Below is a small trained network, with its code and all its weights. Each question gives an input and a class and asks what happens when units are switched off, that is, made to give their printed mean instead of their output.

import numpy as np


def w(rows, s, z=0):
    codes = np.array(rows[::2]) - 128.0
    scale = np.full(codes.shape[1], s)
    scale[-1] = z or s
    return codes * scale


def norm(h):
    return h / np.sqrt((h * h).mean(-1, keepdims=True) + 1e-5)


def f(y):
    return y / 2 * (1 + np.tanh(0.7978845608 * (y + 0.044715 * y**3)))


def log_softmax(a):
    a = a - a.max(-1, keepdims=True)
    return a - np.log(np.exp(a).sum(-1, keepdims=True))


def net(x, mask):
    res = np.array(x, float).reshape(1, 7) / 4 @ E
    u = 0
    for l in range(3):
        y = f(norm(res) @ A[l][:, :-1].T + A[l][:, -1])
        res = res + np.where(mask[u : u + 8], y, B[l][:, -1]) @ B[l][:, :-1]
        u += 8
    return log_softmax(norm(res)[-1] @ U[:, :-1].T + U[:, -1])


A, B = {}, {}
E = w([
[31,142,182,141,51,152],'x0',
[241,147,92,209,6,137],'x1',
[129,127,131,127,126,125],'x2',
[126,125,127,127,126,129],'x3',
[129,124,131,123,123,128],'x4',
[167,254,74,17,116,209],'x5',
[128,129,129,130,133,131],'x6',
],0.0051)
A[0] = w([
[230,140,129,177,112,217,145],'0.n1',
[185,156,72,64,165,196,7],'0.n2',
[6,224,186,214,82,223,117],'0.n3',
[188,110,80,79,177,65,101],'0.n4',
[143,114,106,153,129,178,114],'0.n5',
[253,106,18,42,197,78,136],'0.n6',
[220,48,84,90,187,93,156],'0.n7',
[77,153,162,27,214,113,131],'0.n8',
],0.0062,0.0023)
B[0] = w([
[159,129,67,120,115,56,213],'0.n1',
[30,200,133,154,89,72,185],'0.n2',
[181,80,170,112,83,255,205],'0.n3',
[104,139,170,168,209,161,171],'0.n4',
[107,104,89,164,75,105,131],'0.n5',
[108,172,175,203,140,225,254],'0.n6',
[159,146,130,184,171,189,212],'0.n7',
[159,87,51,90,119,83,233],'0.n8',
],0.0083,0.0043)
A[1] = w([
[94,63,117,22,222,118,56],'1.n1',
[170,27,169,207,178,110,41],'1.n2',
[175,185,44,220,37,131,191],'1.n3',
[24,152,146,117,238,167,156],'1.n4',
[176,129,64,150,218,209,174],'1.n5',
[128,253,142,19,57,205,254],'1.n6',
[145,34,156,167,136,112,72],'1.n7',
[219,221,135,246,167,91,207],'1.n8',
],0.0062,0.0018)
B[1] = w([
[196,101,63,118,61,122,181],'1.n1',
[55,237,97,167,126,80,202],'1.n2',
[114,56,98,2,131,84,253],'1.n3',
[207,85,75,43,33,113,201],'1.n4',
[140,111,138,158,25,116,206],'1.n5',
[68,172,168,206,241,61,255],'1.n6',
[100,210,121,168,153,97,169],'1.n7',
[103,62,143,60,125,162,250],'1.n8',
],0.0069,0.0053)
A[2] = w([
[180,65,65,57,84,89,99],'2.n1',
[131,81,107,77,227,134,85],'2.n2',
[202,129,116,214,220,228,154],'2.n3',
[121,62,99,99,204,146,227],'2.n4',
[62,100,162,221,118,57,45],'2.n5',
[87,119,212,92,81,187,14],'2.n6',
[44,176,107,188,161,53,81],'2.n7',
[119,129,255,83,74,175,4],'2.n8',
],0.0091,0.0045)
B[2] = w([
[178,70,51,43,54,65,255],'2.n1',
[121,100,118,153,76,116,149],'2.n2',
[134,68,231,189,88,146,207],'2.n3',
[187,87,154,160,59,118,207],'2.n4',
[113,193,91,56,208,144,189],'2.n5',
[198,95,193,195,82,135,145],'2.n6',
[87,254,130,106,189,155,213],'2.n7',
[194,73,197,184,169,213,148],'2.n8',
],0.0095,0.0064)
U = w([
[184,44,48,89,53,62,4],'0',
[164,66,212,250,112,202,229],'1',
[52,203,95,120,214,106,253],'2',
],0.012,0.00053)

Each question gives the input, the list of numbers given to net, and the class t.
The units are the neurons (one row each of A and B). Each row of codes is followed by its name. A weight is (code - 128) times the scale printed after its matrix; where a second scale follows, it is the last column's (A, B and U).
mask holds one flag per neuron, layer by layer. A switched-off neuron (its flag False) gives its mean, the last column of its row in B, instead of its output. The means were averaged over made-up inputs and are rounded, as every weight is.
A unit's drop is (log p(t) with every unit on - log p(t) with that unit switched off) / (log p(t) with every unit on - log p(t) with every unit switched off).
The circuit of an input: a set's keep is (log p(t) with only the set's units on - log p(t) with every unit switched off) / (log p(t) with every unit on - log p(t) with every unit switched off). Starting from the 12 units with the biggest drops (on a tie, the unit counted first), units are removed one at a time, each time the one whose removal leaves the highest keep (on an exact tie, the one counted first), for as long as the keep stays at least 0.8.
units of the circuit, in order: the units of the circuit, biggest drop first
most important unit: the unit with the biggest drop
top k neurons: the k neurons with the biggest drops, biggest first
top k neurons in layer l: the k neurons of layer l with the biggest drops, biggest first
drop when u is switched off: that unit's drop, to one decimal
input [-7,0,-7,3,8,8,-7], class 2: units of the circuit, in order => (1.n6)
input [5,-2,-5,6,-1,-6,-2], class 2: top 2 neurons => (1.n8, 0.n6)
input [-4,1,7,3,5,4,6], class 1: top 2 neurons in layer 0 => (0.n6, 0.n4)
input [-2,3,6,1,-8,-4,3], class 2: top 2 neurons => (1.n2, 1.n4)
input [-5,6,-6,4,-4,-7,2], class 2: top 4 neurons => (1.n2, 1.n4, 1.n7, 0.n8)
input [5,4,0,1,5,-5,1], class 1: top 4 neurons => (0.n3, 0.n8, 1.n6, 2.n1)
input [-1,-6,-6,-4,0,5,-7], class 0: top 2 neurons => (0.n8, 1.n4)
input [7,-5,-5,1,-1,-1,3], class 1: top 2 neurons => (0.n3, 1.n3)
input [5,1,-5,0,-7,-6,0], class 2: top 2 neurons => (0.n6, 1.n8)
input [7,-4,-1,-7,7,6,8], class 1: top 2 neurons => (0.n3, 1.n2)
input [-3,5,-6,-6,-3,-7,-1], class 2: drop when 1.n2 is switched off => 0.9
input [-6,-8,-8,7,-1,0,2], class 0: drop when 1.n4 is switched off => 0.5
input [7,5,-7,2,6,-1,-2], class 1: drop when 2.n3 is switched off => 0.0
input [-3,4,5,-1,0,8,8], class 2: most important unit => 1.n6
input [3,2,-3,5,-5,6,-7], class 2: drop when 1.n6 is switched off => 1.5
